Rows near named flat spaces through zero:
j149j523: [ -2 -35  41   8   7  -6 -24   6   4 -17 -11  25   3  31 -15   8  26  10
  12 -19   1   6 -19   9   0  -2 -29  -9  -6  26 -18  -7]
j768j806: [ 14  72   5  -2 -26  46  41  14 -11   8  39 -32  -1 -40  14   3  34 -34
  -6   9  65  10  18 -55  -5   6   7 -38   0 -48   7 -78]
j973j355: [  1 -12  20 -10  42  -5  14  -3 -43  16  10 -11 -34  -5   4 -15 -75  25
   4  14  18 -27  37  20  10  40 -22  17  39   1 -26  43]
j768j806: [-19 -17   3  -3  -1 -32   4  35 -38  31  13   2  21  27 -23   8  40  19
  35 -25  79 -13 -11 -14  11  28   2  -2 -21 -26   8 -26]
j149j523: [ 33  -8  30 -12  -1  43  42   9 -13 -44 -39   2 -59 -13  14 -20 -88 -29
 -14  17 -48  38   0  10 -33 -45 -15   7  39  -2 -25  -9]
j197j264: [ 14 -26  26  -7   5   3  25  18  -5  -2 -14  19  20   5  13  -7 -12   7
   6  13 -21  41  -8   6 -17 -12   0  29   5 -23  -5  -3]
j197j264: [ 20  12  21   6  -3   7  48 -23  30   8  20 -13   2 -11 -34  28 -42   1
  12  -7 -11 -33 -12 -21  34  36   5  -9  15 -10  26   4]
j768j806: [  8  43  44  -9  29  25 -38 -32  -3  14  47 -23  11  -9 -16  10  18  17
  -7  13  23 -29  20   2  46  39 -37 -34  23  24 -23  13]
j197j264: [  0 -22 -27  18   6   9   8 -16   9 -28 -10   4 -23 -33   4  -3 -19 -19
  -8   4 -23 -10  37  22  10  -7  19   5  12  27  -2   4]
j197j264: [ 18   2  31  -2  -3   4  32  -3  16  14  14   4  25  13  -2  22 -35   9
  10  -3 -13   4 -22 -21  -2  23   1  25  14 -29  11  15]
j149j523: [ -4  13 -24  -1  -8  -1   9   8   1  16  14  -5  38 -25   6  -3  52  -4
   1  14  18  15  13  -6  11  -1  27   0 -20 -23  18 -28]
j197j264: [ 14  11   4 -23  -4  -4  26   0   4   7 -18 -15  -7  -2 -28  -7 -28   5
   3  11 -28   4 -28   6  17 -15   2 -12  -2 -11  19   0]
j973j355: [  2 -14 -17   0  -6  -8  40   9  -8  -8 -23  -5 -40  -8  -6 -10 -52  -9
   4  -4  -7  -9   1   1  -9  -7  10   3   5  -8  10  -2]
j197j264: [  5  11  11  22   0   9  12 -22  54   5  25  12  41 -25  25   8  41   5
 -14  17 -25  10  14 -18   0  22   2   0 -13  -5  13  -5]
j197j264: [  5 -58  31  27  -4  11  -5  14   5 -37 -14  47   7  27  26  17  -4 -13
   8 -24 -12  32  -2   0 -40 -11  -6  41  13  10 -27  -2]
j973j355: [-10  68 -44 -43 -15  -3  10  27 -43  22 -28 -45 -60 -11  26 -58 -24  -7
 -29  30  15  15  -9 -11 -43 -45  -8 -33 -17 -35   3 -17]
j149j523: [  4 -22 -46 -11  23  -6  30  -2 -39  15   2 -11   3 -29  10  -6 -81   3
   5  22 -12  -8  45  35  18  13  48  64  38 -20   5  51]
j768j806: [-15  29 -16  -8  -7  -3 -24  15 -24  17  14 -14   6   3   6  -7  47  -1
  -1  -3  50  -1   3 -13  -4  -1  -1 -18 -17 -12  -2 -23]
j973j355: [ -6 -44   6  39   4  -4   1 -22  16 -46 -18  16 -81  14 -10  15 -73 -15
   2 -42 -13 -55  11   3 -13  17 -21  -7  25  56 -19  26]
j973j355: [  0   4 -18  11 -14  15  -5  -4  -7 -21  -3  -3 -36   7  17  11 -47 -26
  -8 -19   1 -12   5 -11 -27  -9   7  15  22   7 -11  13]
j149j523: [-24  -3 -16  -2 -17 -23 -55  13  -4  -4 -18   7  -2  40 -10  -2  54   1
   2 -26  16  -1 -34   1 -14 -27 -10 -20 -33  22  -2 -10]
j768j806: [ -4 -16 -14 -15   9 -34  28   9   2  31 -10   0  32  -9 -17 -14  14  27
  12  20 -13   7  -8  16  23   6  18   8 -24 -23  30   5]
j973j355: [ -9 -54   9   6  28 -18   2  25 -30  22  16  32  64   2  25   0  34  26
  21  10  29  31  33  20   0  27  16  59   2 -25 -12  10]
j973j355: [  5  10  35  -2  12   0  -3 -12  -3  14  24 -10  -2  16 -25  19 -18  16
  12 -13  22 -33  -9 -11  24  38 -23 -13  15   5  -5  14]
j973j355: [ 11  -6  16  31   4  19   7 -33  44  -8  39  10  41 -25  -9  37  28  -6
   6  -5  -6 -18  24  -9  38  39  13   2  10  14   9  -4]
j973j355: [ 13  11 -21 -20 -24   9   8   9   7  -6 -24  -4  22  -4  -5  -3   6 -17
  -4  13 -38  39 -29   6  -3 -50  29  10 -10 -18  20 -15]
j973j355: [ -2 -37  21  15 -15  -4 -51  -6  19 -36 -22  29  -4  55 -20  30   4  -8
   9 -44 -24  -3 -44   7 -11 -22 -15   6   0  45 -15  16]
j197j264: [ -6  -2 -22 -25   4 -15  -2  23 -24  15 -29   2   3   7  32 -36 -14  12
 -13  26 -24  40  -6  18 -36 -34   6  29  -9 -24  -3  19]
j149j523: [ 15  -7  43  14  12  24   7 -13  13 -17  12  12  -7  -1  12  11 -24  -2
  -4   0 -11   1  12  -7  -8  17 -24   5  26  10 -22   7]
j149j523: [ -7  -3 -15   1  -7  -5 -25  -1  -5  -5  -4   2  -5  18   1   8  -9  -5
  -1 -15   0  -8  -9   2  -9  -8   5  11   3  10  -4  17]
j149j523: [ 10 -21  39  12 -11  14 -43 -16  14 -38 -10  18 -21  57 -21  39 -41 -12
   6 -46 -24 -16 -43  -3 -10 -10 -26   8  27  43 -24  30]
j149j523: [-12  -7 -48 -16  -2 -26   7  11 -25  13 -23 -12 -19   2  -5 -16 -37   3
   3   2  -4  -9  -3  17  -2 -14  25  17  -4 -10  15  22]
j149j523: [  1   8   9 -10  15  12 -18  -3 -19 -10  -8  -8 -31  -4   8 -20 -20   1
 -14  13  -5   1  14  17  -5 -11 -23 -11  14  18 -25  10]
j768j806: [ 21  17   9  23 -22  34  56  -7  15 -12  30  -7  -7 -19   4  36 -43 -34
   7 -18  20 -15  11 -46  -4  26  20  10  29 -28  11 -23]
j768j806: [  0  -3 -16   6 -17  11  19  19  -6 -20 -20   6 -22 -11  24 -14  -1 -24
  -8   1   0  26   6  -8 -35 -30   9   2  -6 -12  -3 -30]
j197j264: [-17 -25 -22  12  16 -10   9  17 -26  -2  -6  10 -18 -23  32 -28  10   2
  -4  12  25   7  48  14 -19   5   4  10  -4  -2 -15  -9]
j973j355: [ 11  24   8  18  -4  34 -35 -37  40 -15  34   3  40 -17   7  31  40 -16
 -14   2 -20  -1  13  -6  21   7   7  -1  11  24  -4   3]
j768j806: [ 14 -20  -7  16  -7  23  46   2  -8 -28  -4   1 -30 -25  -2  11 -51 -31
   8  -9   4  -5  26  -3   0   0  23  14  28  -5  -1 -17]
j768j806: [  1  56 -15 -14  -1  33  -7   5 -27   1  18 -31 -13 -43  14 -24  41 -20
 -19  27  39  11  36  -5   7 -16  -1 -40  -1  -8 -12 -46]
j149j523: [ 22 -14  22  13  -5  21  46   0  17 -11   7  13  18 -16   7  16 -20 -12
   7   4 -15  19   6 -13  -3   9  13  23  16 -21   6 -13]
j197j264: [  2  13 -23 -23  19  16 -25   1 -31  11   8  -8  35 -27  25 -19  17   2
 -14  39  -8  34  35  33  11 -19  21  29  12  -9 -13  15]
j197j264: [ -1 -10 -26  -6   6   2   1  -1 -11 -12 -19  -4 -17 -21   1 -18 -14  -8
  -8  15 -20   6  18  27   6 -23  14   3   4  11  -2   4]
j768j806: [-22   3 -21  -9 -16 -29 -53  12  14   6 -32  16  10  40  26 -21  43  13
 -18  -2 -31  29 -42   4 -47 -42 -12   3 -41   7   1  16]
j768j806: [ 44  30  76  -8   3  46  63 -10  15  -4  27 -19   3 -28 -42  19 -14  -8
  14  12   9  -1  -7 -26  45  25 -23 -44  25 -19   5 -50]
[ -2  10 -20 -34   2 -12  -2  17 -24  14 -29 -12  -6   2   4 -33 -11  10
  -9  25 -21  27 -15  21 -10 -36   4   4 -11 -15   5   8]
j197j264
[-15 -49  20  19  13 -21  13  31 -11   0 -13  39  -1  16  46 -21  14  18
   4   0  17  29  16  -3 -54  11 -21  27 -13 -14 -22  -5]
j768j806
[-14  16  16 -14  10 -37  54  35 -11  56   4  -6   6  -6  19 -42  33  42
   4  27  42  14  -3 -28 -24  30 -25 -23 -42 -59  19 -31]
j197j264
[-18   0  -9  -8   0 -17 -30  16 -32  15   7  -6   5  21 -17   2  34   8
  15 -18  52 -15  -6   1  11   6  -2 -11 -12   2  -4  -9]
j768j806
[ 13 -41  30   1   9  11  26  18 -15 -23 -17  18  -3  -8 -15  -5   3  -5
  16   3   1  25   8  18   9 -12  -4   0   7   3 -12 -32]
j197j264
[-25  37 -41 -18  25 -29  28  15 -25  57  13 -28   3 -55  35 -63  46  33
 -18  58  38   4  52   4   0  22   2 -24 -37 -40  16 -17]
j197j264
[-12  21   0   5   2  -4 -10  -5  -2   1   4 -12 -42   2   5 -11  -5   2
 -11  -6  22 -28   7 -13 -12  12 -26 -33  -4  14  -9  -1]
j973j355
[ -6   7  -8 -37  34 -29  10  -3 -33  29 -16 -33 -33 -16 -42 -38 -32  35
   4  29  -1 -30   7  40  48   9 -15 -33  -3   9   8  22]
j149j523
[ 11  53   8 -36  11   6   3  -4 -14  46  32 -32  46 -15 -12  -4  18  21
   0  33  14   6  -4  -3  37  16   4  -8   1 -35  15   3]
j197j264
[ 14  17  23   4  -8  34 -27 -12  14 -14  25   2  41  -5 -11  27  52 -17
   1  -3   5  14  -2  -5  25  -6   4  -9   7  11  -7 -24]
j149j523
[  0  40  29  14   6  26  -9  -9  -4  14  56 -10   9  -5  25  18  19  -1
  -5  -5  57 -18  28 -39  -5  48 -21 -10  17 -12 -20 -10]
j768j806
[ 20  10   6   2   0  16  24 -25  51  -5   1   2  33 -36   0   0  15  -2
 -14  31 -62  21   1   6  21  -8  12  -4  -6   0  22  -4]
j197j264
[-14 -39 -29  -4  -9 -29  31  46 -37   6 -33  15 -10  13  17 -22 -13   1
  14  -6  20  26  -4   4 -39 -20  20  32 -16 -34   6 -13]
j973j355
[ 11 -24  -8  -9  -6  -9  42   4  -2 -20 -43  -6 -50  -4 -35 -11 -65  -9
   8  -4 -34  -9 -19  17   8 -24   6 -10   6   7  15  -2]
j197j264
[ 23  43  36 -23  16  42 -43 -32  -2  -6  29 -29  20 -16 -47  16  28  -3
  -3  15  -1 -12   2  20  72  -1 -17 -44  23  34 -14  -6]
j149j523
[ 11   3 -31 -15 -13   5  14   1  -7   9   6 -13  47 -18 -32  19  11 -13
  17   4  -3   8  -6  13  45 -13  53  19   1 -20  30 -10]
j149j523
[ 11  22  -9 -26   0  -7  52  12   1  32  -1 -20  31 -36 -16 -22  22  12
   5  38  -6  23  -4   1  28  -4  20 -15 -22 -44  36 -31]
j973j355

Rows near named flat spaces through zero (a row that begins with a name and a colon came from that space):
j838-j856: [  2  -5 -11  -5  25  14   5   9   1 -11   9 -15   9  13  31  -3 -11  41
  -1   8 -11  16  18  13   6  -3  15  -4 -18  -6 -44 -29]
j29-j103: [ -7  -1 -26 -14   6  18  46   8  38  35 -29  34  -5 -40  -9  16  -8  -9
   4  33  -5 -23  -6  12  -9 -28  -2 -13  -6  -6 -32  33]
j29-j103: [-30 -11   2   4  17  20 -42  12  -5 -10  49 -52  28  20  31  33  47  28
 -26  18   3  38  42   8  -4 -28  -3 -46 -32   1 -12 -33]
j185-j257: [ 23  -2 -42 -19 -18 -43  16  15  17  41 -44  23 -47  -6 -14  34  -8 -10
  32  33  18 -31   3  -6 -45   0 -21 -31  49  15 -77   8]
j29-j103: [  5  16  24   9  13  11 -70   4  -7 -31  -3 -37   6  49   8  -5  52  43
  -5 -11   5  11  20  29  15  46 -21   1 -17  35  -4 -48]
j29-j103: [-19  -9  46 -13  16  34   3  17   2  30  25  20  24 -54  17  19 -10  -2
 -41  21 -25 -17  17  15 -38 -48 -30 -17  32  18  24   0]
j185-j257: [-25  27 -31  -4  -4   2  54 -30   2   7   9   9   8 -36  16 -15 -22 -52
 -30 -28   8  11 -26   6  55   3  32  57 -23 -18  40  49]
j185-j257: [ -8 -28  14  23   7  33  -6  14  15 -10  10  -7  25   1   5 -18  -3   4
  14  21 -19  -7  15 -13 -13 -45  20 -15   9 -18   8 -12]
j29-j103: [ 15 -14  35  11 -20 -13 -28 -11   4  30 -36  32 -34 -16 -26   5 -18 -22
  46   9  -1 -20   7  -5  -2   0 -27   2  26 -10  -9 -13]
j245-j757: [ 40 -29   5   8 -12 -19  27  19 -11 -29  17  14   0  36 -21 -35 -44  12
  40 -12  -6 -13 -31 -58 -32   2  28  -7  23 -28   1  -5]
j29-j103: [ 51 -28 -22  -6   1 -20  43  26 -26 -11  -4  11  -4  20  15 -36 -79  21
  21 -26 -14 -16  -3 -22 -36   5  38  25  54  -5 -39 -19]
j29-j103: [ -9 -13 -16 -24  11  18  26  18   0  27   7   6  16 -30   0  34   2  13
 -33   9  -7   4  14  19 -25 -30  -9 -28 -16   8 -13  19]
j29-j103: [ 14  -5 -30   0  -8 -23   3  -8 -21 -15 -10 -16 -10  26  -8  -4  -7  11
  13 -24   9  23   0  -5  14  22  20   7 -23 -12 -14  -1]
j838-j856: [-34  15  -8  14  -7   1 -22 -39  -1   5 -34 -13  -8 -26 -14   9  33 -23
  -9   3   3  22  11  26  40  -5  -6  10 -33  -2  33  25]
j245-j757: [  0  16  -2 -31 -28 -44  13  -5  10  67  38  29 -41 -21  10  63 -13 -62
   8  -2  45  -5 -12 -21   9  16 -35  -7  10 -14 -39   5]
j185-j257: [-38  14  17  20  -8  -3 -28 -34   3   0  21 -17  -4 -12  14   7  20 -38
   1   7  10  25   7  -7  44 -12  -1   8 -19 -23  32   0]
j245-j757: [-30  -7  13  12  22  21 -29 -19 -27 -23 -34 -27  18 -29  -3  -6  22  42
 -36  17 -39  27  36  40 -11 -36  -8 -15 -10  21  36   3]
j185-j257: [ 21 -20  46  16  -7   7   5  17   0 -12  28  22  12   7  -1 -37 -40 -14
  21  -7 -14 -30 -19 -40 -25 -13  10  13  50 -13  31 -15]
j245-j757: [ 17 -34  -7  25 -17  17 -40   2 -20   3 -47 -17  10  14 -29 -13   9  -5
  16 -36  -4   2  34  25  11   3  14  22  -6   6  20  -7]
j245-j757: [-37  31  25  34  25   7 -42 -37 -11 -43  -8 -40   4  -8  62 -49   1   8
 -17  17 -26  17  27  27  35  -8  13  44  39  16  25 -36]
j245-j757: [  0   0 -28   3 -20 -40  -4 -14  -3   8 -30  -2 -33   1 -20  17   8 -14
  23  15  14   4   1 -12  -9  -1  -5 -19  11  -5 -19  15]
j838-j856: [ 14 -18  -4  -8  -3  -5  15  14   3  14  31   6  -3  13  10  14 -23  -1
  19  -2  10   4   1 -23  -3  -5   9 -12  -8 -26 -36 -16]
j245-j757: [ 11 -34  -7   5 -18 -12  13  -3 -26  -1 -29  11   0 -13 -54  -1 -13   2
  10 -10 -14   5  -4 -17 -29 -24   6 -21  -7 -14  33  34]
j838-j856: [ 17  19  11  -5  -2  -8  -7  11  26   3  13  13 -16  27  11  -2   3  -6
  24   5  19 -23 -19 -12   8  35 -12   7  14   4 -33 -23]
j185-j257: [  6  23  48 -15 -28 -27 -25  11  16  17  16  34 -21   2 -53  33  48 -30
   0  14  26 -40 -45 -32 -44  26 -68 -42  28  30  41  24]
j838-j856: [-10 -23  22  22 -27  -9 -56   3 -21  18   0 -21   2  -8  -8  16  21 -39
  -4  -2   4  -6  35  -5 -30 -30 -18 -14  53  18  41  -6]
j838-j856: [ 11  38  28   1  19   3 -51  24  24 -21  36 -25  -3  57  60 -12  28  21
   3  12  18 -23   6   7   2  50 -19  11  46  41 -47 -73]
j185-j257: [-13 -14 -10  -2  -5 -11  18 -13 -17  45  -4   8 -13 -53  36  15 -52 -38
  -8   2  -8   6  34  12   2 -41   8  23  41 -12 -18   0]
j838-j856: [ -1  55  11  -8  -6 -14   0 -13  34  -5  10  18 -21  17   0  -5  27 -28
   7  -1  31 -21 -49  -7  37  60 -20  25  -7  11   5   7]
j838-j856: [  0 -49 -10  34 -19 -25 -76 -10 -74 -10 -45 -62   0   6  -7   1   7  10
  -5 -20 -18  34  79  21 -34 -35   7 -10  47  23  26 -24]
j185-j257: [  7 -24  11 -11   6   0 -16  12 -20  33  18  -6  -3 -10  30  31 -26  11
  -2  -4  -3  14  43  14 -11 -17 -11  -9  11  -4 -43 -39]
j29-j103: [  7 -14   7   9 -11 -14 -23   8 -12  -8  27 -18   0  28   5   3   2  -5
  13  -7  10   7   8 -25 -10   0   5 -12  14  -8  -1 -22]
j245-j757: [ 11 -19  46   5  17  19 -29  15 -23 -14  32 -12  20  14  26 -13 -20  33
  -7 -12 -20   7  24   3 -13  -5  -3   3  16   4   3 -50]
j185-j257: [-22   9  11   4   2   6 -32  -7   5  -7 -21 -11   2  -9 -26  16  54  12
 -16  25  -4   2   6  15 -15 -10 -29 -34 -12  23  27  15]
j245-j757: [ 10 -15  -8  -1   1   5  20  10  -2 -16  -9   7  10   5 -28 -10  -2  20
   3   2 -11  -3 -14 -12 -21  -9  10 -18 -12  -6  11  18]
j245-j757: [ 23 -40 -44  -6 -24 -29  28   4 -37  14 -18  -1  -7  -2 -31  13 -33  -6
   9 -31   3  16   9 -15 -21 -14  23  -8  -5 -20  -5  26]
j838-j856: [-18  12  -4  13  -9   0  -4 -26 -11 -14 -30  -5   5 -19 -25 -16  19 -20
 -18 -13  -5   5  -9  12  16   0   3  21  -8  10  62  38]
j838-j856: [-12  26 -20   5  -1 -22 -17 -31 -20 -25  -6 -31 -10  18   9  -6  19   2
  -9 -21  13  34  -1  13  43  35  10  24 -30   2  11   0]
j185-j257: [ 10  -6  14  -4   0 -11 -30   9  -8   3 -17  -2 -13   7 -13  15  15  24
   6  14  -4  -6  14   6 -33   3 -29 -29  19  21 -16 -16]
j29-j103: [ -9  -2  -6   8  15   9  16  -6   7 -10  -1  -3   4  -9  25 -18 -21  10
   5  16 -15   6   7   1   9 -20  21   8   4 -15 -16  -8]
j245-j757: [ -7   9 -12 -10   8  55  15  12  20  27   8   4  36 -14  13   3  13 -24
 -36 -39  10  -7   5  45  47  15  11  48 -43  12  17  14]
j29-j103: [  8 -24   8  -1 -35 -34  -8 -16 -25  34  -6  17 -26 -17 -39  30 -15 -37
  22 -17  13  10   2 -22  -5  -7 -16 -12  -3 -24  16  17]
j838-j856: [  2   0  14  17  15  39 -11  18  34  -9  10  -3  18  19  29 -27   1   5
  16  13  -5 -21   7   4  13  -3  16  16  11  -1 -19 -33]
j185-j257: [  5  15 -36  11  -6 -23 -14 -10  24 -23 -22 -19 -26  48  -8  -2  32  12
  45  19  23   9  -9 -12  25  31  12 -14 -28 -14 -49 -11]
[-22  20  16   3   1 -12  -7 -25 -11  10  19  -5  -9 -25  40  -1 -19 -30
 -15  -2   1  11   9   5  25  -4  -3  30  24  -2  12 -10]
j245-j757
[ 29 -22  11  -3 -21 -11   5  32  13  27   8  27 -10   6 -14   8 -19 -26
  28   6  10 -42  -8 -32 -46  -9 -11 -16  55   2 -17  -5]
j29-j103
[-29  35  28   5  13 -11 -33 -22  12  -6   6 -10 -19 -11  33   5  21   0
  -5  39  -1   3   7   9  10   1 -28  -6  24  14  -8 -23]
j245-j757
[ 30 -33  -9  -2 -38 -36 -26  14 -13  32  -4   3 -27  27 -40  40   6 -19
  41 -14  29  -1  10 -28 -24   9 -17 -35   2 -13 -27  -7]
j29-j103
[ 26  -8  -8  11  -8  -6  11   3  -9 -22 -29   7  -1  17 -21 -38 -20   5
  18 -21  -8 -15 -16  -9  -6  16  20  24  17   2  15   8]
j838-j856
[ -4  13 -43 -12   4 -37  20 -33 -45 -31   1 -30  -9  15   3   1  -8  27
 -20 -35   6  59  -6   5  36  30  25  14 -58 -15   0  14]
j838-j856
[ 16  11 -35   6  -2 -16  54 -18  12 -15 -41  24 -20  -4  -3 -45 -47  -9
  31  -3  -6 -12 -32 -10  25  15  39  44   8 -22 -16  22]
j29-j103
[ -3   6 -16   5 -28  -5 -10   9  56  30 -13  17 -21  12 -36  31  50 -45
  42  33  37 -31 -19 -23   0   2 -18 -35  -8  -9 -22  21]
j29-j103
[-20  23 -12 -19  47  16   0  -2  -4 -21  14 -31  12   2  51  10  14  68
 -40  21 -16  34  24  42  11   4  -3 -12 -34  18 -46 -30]
j838-j856
[-40  33  10 -12  -8 -16  20 -36   8  33   8  24 -18 -63   4  27   1 -53
 -27  16   8   4 -17   3  21 -15 -26   8   1  -5  33  42]
j245-j757
[-40  18  15 -16 -11  -4 -30 -17   6  46  44  -8  -7 -25   8  70  46 -41
 -27   5  33  27  14  10  30  -4 -42 -25 -44  -6   8   6]
j185-j257
[-20   9   7   6  -7  -1  -1 -17   9   6   4   5  -3 -17  -7   6  12 -25
  -1   9   5   4  -9  -6  15 -10  -5  -1 -10 -11  24  18]
j29-j103
[ 24 -13 -25  -5  -7 -26  12  -7 -14   1 -28   6 -25  13 -16   2 -25  19
  31 -10   2  13   1  -4   5  17  10  -1 -18 -18 -40  -4]
j838-j856
[ 17 -11 -17 -22   0  -6  25  21 -25   3  16  -2  14   2  -4  10 -14  13
 -29 -27   0   2  -2   0 -28   4   4  -4   3  14   4  12]
j29-j103
[-20 -24 -14  42 -16  15 -31 -24  -9  -7 -17 -33  13   3  -2 -18   8 -33
  19 -18   0  27  32   5  46 -25  38  26 -22 -30  33   0]
j838-j856
[ 31 -30  10  12 -19 -16 -27  14  -7  -7 -22   3 -14  33 -42  -2   4  15
  44   1   1 -11   1 -25 -32   4  -7 -30  11  -6 -10 -14]
j245-j757
[-50  -6 -14   4  51  56  -5 -10  -7 -17   2 -46  43 -31  50   5  17  58
 -53  27 -40  51  58  58  20 -56  20 -13 -53   1 -10 -15]
j838-j856
[ 10 -18   0  -8 -10  43   3  16  -1  42   7  11  29 -13  -8  13  -4 -34
 -21 -57  12  -6  14  32  33  11   5  42 -34   2  23   9]
j245-j757
[  6   1   3  18  -5 -23  24 -26 -19 -25  -1   6 -11  -4  14 -48 -57 -17
  20 -16 -13   6 -18 -26  20   0  35  44  26 -29  20   1]
j29-j103
